Below is a small trained network, with its code and all its weights. Each question gives an input and a class and asks what happens when units are switched off, that is, made to give their printed mean instead of their output.

import numpy as np


def w(rows, s, z=0):
    codes = np.array(rows[::2]) - 128.0
    scale = np.full(codes.shape[1], s)
    scale[-1] = z or s
    return codes * scale


def norm(h):
    return h / np.sqrt((h * h).mean(-1, keepdims=True) + 1e-5)


def f(y):
    return np.maximum(y, 0)


def log_softmax(a):
    a = a - a.max(-1, keepdims=True)
    return a - np.log(np.exp(a).sum(-1, keepdims=True))


def net(x, mask):
    res = np.array(x, float).reshape(1, 7) / 4 @ E
    u = 0
    for l in range(4):
        y = f(norm(res) @ A[l][:, :-1].T + A[l][:, -1])
        res = res + np.where(mask[u : u + 3], y, B[l][:, -1]) @ B[l][:, :-1]
        u += 3
    return log_softmax(norm(res)[-1] @ U[:, :-1].T + U[:, -1])


A, B = {}, {}
E = w([
[108,133,159,133,136,153,116,131,144,108,151],'x0',
[130,127,133,107,147,139,114,127,124,145,134],'x1',
[101,128,168,254,166,125,92,125,165,165,106],'x2',
[126,141,118,113,125,133,123,129,117,164,141],'x3',
[109,202,69,109,151,59,53,131,163,104,148],'x4',
[194,175,148,167,172,139,119,241,116,75,152],'x5',
[115,139,108,129,110,121,148,141,113,152,137],'x6',
],0.0099)
A[0] = w([
[104,88,165,129,141,123,167,197,253,223,27,171],'L0N0',
[3,139,81,106,116,94,57,90,115,93,61,157],'L0N1',
[64,153,138,205,192,45,126,122,197,189,109,6],'L0N2',
],0.0041,0.0016)
B[0] = w([
[138,89,198,137,92,178,105,155,156,153,180,225],'L0N0',
[29,237,64,152,148,230,121,162,168,73,53,254],'L0N1',
[113,26,154,54,140,9,49,99,78,193,203,243],'L0N2',
],0.011,0.0033)
A[1] = w([
[135,141,91,28,149,51,147,109,153,63,182,126],'L1N0',
[97,152,71,222,206,99,89,132,150,108,131,125],'L1N1',
[237,213,116,189,206,67,72,254,114,104,149,8],'L1N2',
],0.0065,0.0015)
B[1] = w([
[185,179,94,74,3,91,37,144,126,146,152,198],'L1N0',
[191,183,43,13,149,44,59,172,49,238,132,203],'L1N1',
[17,137,69,181,177,207,254,113,124,53,107,254],'L1N2',
],0.0091,0.0075)
A[2] = w([
[104,94,159,229,229,30,93,136,129,168,141,2],'L2N0',
[99,113,123,127,135,110,88,1,194,166,123,109],'L2N1',
[176,139,82,45,92,142,171,161,160,84,115,30],'L2N2',
],0.0083,0.00093)
B[2] = w([
[254,81,153,28,9,177,177,164,241,229,175,252],'L2N0',
[139,117,57,183,178,107,245,154,171,71,118,238],'L2N1',
[141,72,201,166,144,130,58,169,230,165,145,254],'L2N2',
],0.0092,0.0055)
A[3] = w([
[2,71,53,104,91,79,133,11,175,153,51,4],'L3N0',
[106,77,147,108,15,138,69,126,116,46,170,22],'L3N1',
[178,72,234,165,97,150,161,83,35,133,103,46],'L3N2',
],0.0081,0.0027)
B[3] = w([
[137,107,188,166,166,168,147,142,112,82,119,254],'L3N0',
[218,105,118,121,81,138,134,158,139,141,181,183],'L3N1',
[99,249,79,101,127,46,45,79,92,120,114,200],'L3N2',
],0.018,0.0059)
U = w([
[255,19,166,86,52,140,121,205,202,189,190,151],'0',
[101,122,148,170,235,231,237,177,137,45,96,10],'1',
[104,221,139,98,134,49,23,125,112,123,112,255],'2',
],0.0099,0.00033)

Each question gives the input, the list of numbers given to net, and the class t.
The units are the neurons (one row each of A and B). Each row of codes is followed by its name. A weight is (code - 128) times the scale printed after its matrix; where a second scale follows, it is the last column's (A, B and U).
mask holds one flag per neuron, layer by layer. A switched-off neuron (its flag False) gives its mean, the last column of its row in B, instead of its output. The means were averaged over made-up inputs and are rounded, as every weight is.
A unit's drop is (log p(t) with every unit on - log p(t) with that unit switched off) / (log p(t) with every unit on - log p(t) with every unit switched off).
most important unit: the unit with the biggest drop
k most important neurons: the k neurons with the biggest drops, biggest first
k most important neurons of layer l: the k neurons of layer l with the biggest drops, biggest first
drop of u: that unit's drop, to one decimal
input [-3,4,7,-5,-1,7,3], class 0: 2 most important neurons of layer 0 => (L0N2; L0N1)
input [6,-4,4,6,-6,-4,-6], class 2: most important unit => L3N2
input [4,-3,8,3,7,8,0], class 0: 3 most important neurons => (L2N0; L0N2; L1N1)
input [1,7,-4,7,6,8,-1], class 1: 3 most important neurons => (L1N2; L3N2; L0N2)
input [3,-6,-6,4,-7,0,1], class 2: 2 most important neurons => (L3N2; L2N0)
input [-2,-1,5,-8,3,1,7], class 0: 2 most important neurons => (L0N2; L2N0)
input [7,-5,-4,-5,-5,-5,6], class 1: 2 most important neurons of layer 1 => (L1N0; L1N1)
input [5,1,4,4,-3,-5,-1], class 1: 4 most important neurons => (L2N1; L1N1; L2N2; L3N1)
input [0,7,7,5,5,-8,-6], class 1: 3 most important neurons => (L0N1; L2N1; L3N0)
input [7,-8,8,7,7,6,-6], class 0: 2 most important neurons => (L2N0; L0N2)
input [-8,8,4,7,-6,-5,3], class 2: 4 most important neurons => (L3N2; L1N2; L0N1; L0N0)
input [4,2,8,-6,7,-7,4], class 0: 4 most important neurons => (L2N0; L0N2; L1N2; L3N2)
input [-7,-3,5,6,4,6,6], class 1: 2 most important neurons => (L1N2; L3N2)
input [-1,8,8,-6,8,8,-6], class 0: most important neuron of layer 1 => (L1N1)
input [-3,4,8,-3,1,8,1], class 0: 3 most important neurons => (L2N0; L0N2; L0N1)
input [6,7,5,-8,-6,-1,-6], class 2: 4 most important neurons => (L3N2; L2N2; L0N2; L1N1)
input [-4,6,-4,2,-6,2,-5], class 2: 3 most important neurons => (L3N2; L2N0; L1N0)
input [5,2,6,8,6,7,-2], class 1: drop of L3N1 => 0.4
input [5,-8,5,0,2,0,4], class 0: drop of L2N0 => 0.2
input [-7,-7,0,7,1,4,0], class 1: most important unit => L1N2
input [-3,-3,-1,-3,-6,3,7], class 2: drop of L3N2 => 0.7
